Below are the code and all the weights of a small trained network. Each question names an input and a class and asks about switching units off, where a switched-off unit gives its printed mean instead of its output.

import numpy as np


def w(rows, s, z=0):
    codes = np.array(rows[::2]) - 128.0
    scale = np.full(codes.shape[1], s)
    scale[-1] = z or s
    return codes * scale


def norm(h):
    return h / np.sqrt((h * h).mean(-1, keepdims=True) + 1e-5)


def f(y):
    return y / 2 * (1 + np.tanh(0.7978845608 * (y + 0.044715 * y**3)))


def log_softmax(a):
    a = a - a.max(-1, keepdims=True)
    return a - np.log(np.exp(a).sum(-1, keepdims=True))


def net(x, mask):
    res = np.array(x, float).reshape(1, 2) / 4 @ E
    u = 0
    for l in range(2):
        y = f(norm(res) @ A[l][:, :-1].T + A[l][:, -1])
        res = res + np.where(mask[u : u + 10], y, B[l][:, -1]) @ B[l][:, :-1]
        u += 10
    return log_softmax(norm(res)[-1] @ U[:, :-1].T + U[:, -1])


A, B = {}, {}
E = w([
[109,136,198,147,128,126,194,178,52],'x0',
[102,247,224,93,87,155,91,103,111],'x1',
],0.014)
A[0] = w([
[117,185,96,90,142,109,15,74,177,4],'0.n1',
[126,150,135,124,125,109,209,160,64,150],'0.n2',
[68,175,68,155,140,143,136,161,146,26],'0.n3',
[127,57,75,116,166,116,127,120,146,119],'0.n4',
[98,80,155,104,140,109,221,162,90,27],'0.n5',
[111,170,122,161,123,94,84,117,162,104],'0.n6',
[128,78,86,140,115,118,118,131,165,76],'0.n7',
[146,124,74,124,99,118,158,150,141,88],'0.n8',
[148,176,117,92,138,154,151,147,199,28],'0.n9',
[122,164,153,129,119,123,7,116,160,161],'0.n10',
],0.013,0.0032)
B[0] = w([
[190,50,149,250,53,153,135,166,16,246],'0.n1',
[184,169,206,119,226,150,205,80,136,218],'0.n2',
[109,194,80,212,63,137,179,138,94,120],'0.n3',
[48,144,130,48,187,109,129,142,230,216],'0.n4',
[177,76,144,225,3,133,78,166,41,208],'0.n5',
[183,119,189,152,107,52,64,68,167,166],'0.n6',
[32,199,72,74,168,141,164,138,80,186],'0.n7',
[120,176,98,136,131,102,135,124,155,155],'0.n8',
[179,188,107,191,79,76,125,31,78,146],'0.n9',
[107,109,116,48,125,195,25,129,89,235],'0.n10',
],0.016,0.012)
A[1] = w([
[92,142,33,131,112,61,134,112,206,157],'1.n1',
[105,154,65,103,109,116,155,122,156,127],'1.n2',
[164,36,155,53,166,102,133,110,151,219],'1.n3',
[128,135,148,169,137,96,61,132,147,61],'1.n4',
[99,159,63,136,136,88,145,101,177,171],'1.n5',
[192,112,97,175,3,135,54,109,142,121],'1.n6',
[192,197,114,107,151,159,89,15,210,215],'1.n7',
[198,97,164,226,123,122,226,136,113,27],'1.n8',
[190,3,124,135,136,135,116,142,133,206],'1.n9',
[150,77,125,172,111,116,137,121,136,252],'1.n10',
],0.019,0.0026)
B[1] = w([
[77,116,160,108,126,130,126,251,162,197],'1.n1',
[118,114,156,150,128,157,90,204,164,173],'1.n2',
[102,182,199,78,109,149,106,115,99,138],'1.n3',
[53,91,139,91,223,152,204,78,83,144],'1.n4',
[81,122,125,162,188,123,132,178,159,180],'1.n5',
[116,43,19,144,175,230,80,58,99,254],'1.n6',
[142,129,79,151,125,5,94,109,169,146],'1.n7',
[214,174,167,197,138,216,223,152,85,250],'1.n8',
[119,149,138,87,166,116,77,131,154,211],'1.n9',
[74,157,135,84,119,136,131,99,142,179],'1.n10',
],0.018,0.017)
U = w([
[148,211,201,77,138,23,42,46,123,125],'0',
[41,117,129,125,162,117,118,245,194,230],'1',
[120,57,70,130,143,200,21,37,66,213],'2',
[224,191,218,195,149,196,222,130,68,185],'3',
[135,99,128,136,68,70,138,110,144,31],'4',
[125,109,109,133,80,95,177,66,159,2],'5',
[134,135,61,97,83,70,202,78,121,11],'6',
],0.012,0.0051)

Each question gives the input, the list of numbers given to net, and the class t.
The units are the neurons (one row each of A and B). Each row of codes is followed by its name. A weight is (code - 128) times the scale printed after its matrix; where a second scale follows, it is the last column's (A, B and U).
mask holds one flag per neuron, layer by layer. A switched-off neuron (its flag False) gives its mean, the last column of its row in B, instead of its output. The means were averaged over made-up inputs and are rounded, as every weight is.
A unit's drop is (log p(t) with every unit on - log p(t) with that unit switched off) / (log p(t) with every unit on - log p(t) with every unit switched off).
The circuit of an input: a set's keep is (log p(t) with only the set's units on - log p(t) with every unit switched off) / (log p(t) with every unit on - log p(t) with every unit switched off). Starting from the 12 units with the biggest drops (on a tie, the unit counted first), units are removed one at a time, each time the one whose removal leaves the highest keep (on an exact tie, the one counted first), for as long as the keep stays at least 0.8.
circuit, biggest first: the units of the circuit, biggest drop first
unit that matters most: the unit with the biggest drop
k most important neurons: the k neurons with the biggest drops, biggest first
k most important neurons of layer l: the k neurons of layer l with the biggest drops, biggest first
drop of u: that unit's drop, to one decimal
input [1,-1], class 3: 3 most important neurons	0.n2; 0.n5; 0.n10
input [6,8], class 0: circuit, biggest first	0.n1; 1.n8; 1.n6
input [1,6], class 2: 2 most important neurons of layer 0	0.n4; 0.n2
input [-3,-1], class 1: 2 most important neurons of layer 1	1.n6; 1.n8
input [2,6], class 0: 2 most important neurons	0.n5; 0.n1
input [-6,-2], class 1: 2 most important neurons of layer 0	0.n4; 0.n5
input [3,-8], class 1: 2 most important neurons	0.n4; 0.n1
input [3,6], class 0: 2 most important neurons	0.n1; 1.n6
input [4,6], class 0: 3 most important neurons of layer 1	1.n8; 1.n6; 1.n7
input [3,-6], class 1: 2 most important neurons of layer 0	0.n4; 0.n1
input [1,3], class 0: unit that matters most	0.n5
input [5,6], class 0: 2 most important neurons	0.n1; 0.n5
input [3,-5], class 3: 3 most important neurons	0.n5; 0.n10; 0.n2
input [0,0], class 0: drop of 0.n1	1.0
input [2,-6], class 1: drop of 0.n4	0.1
input [2,3], class 0: drop of 1.n6	0.1
input [1,-2], class 1: drop of 0.n6	0.0
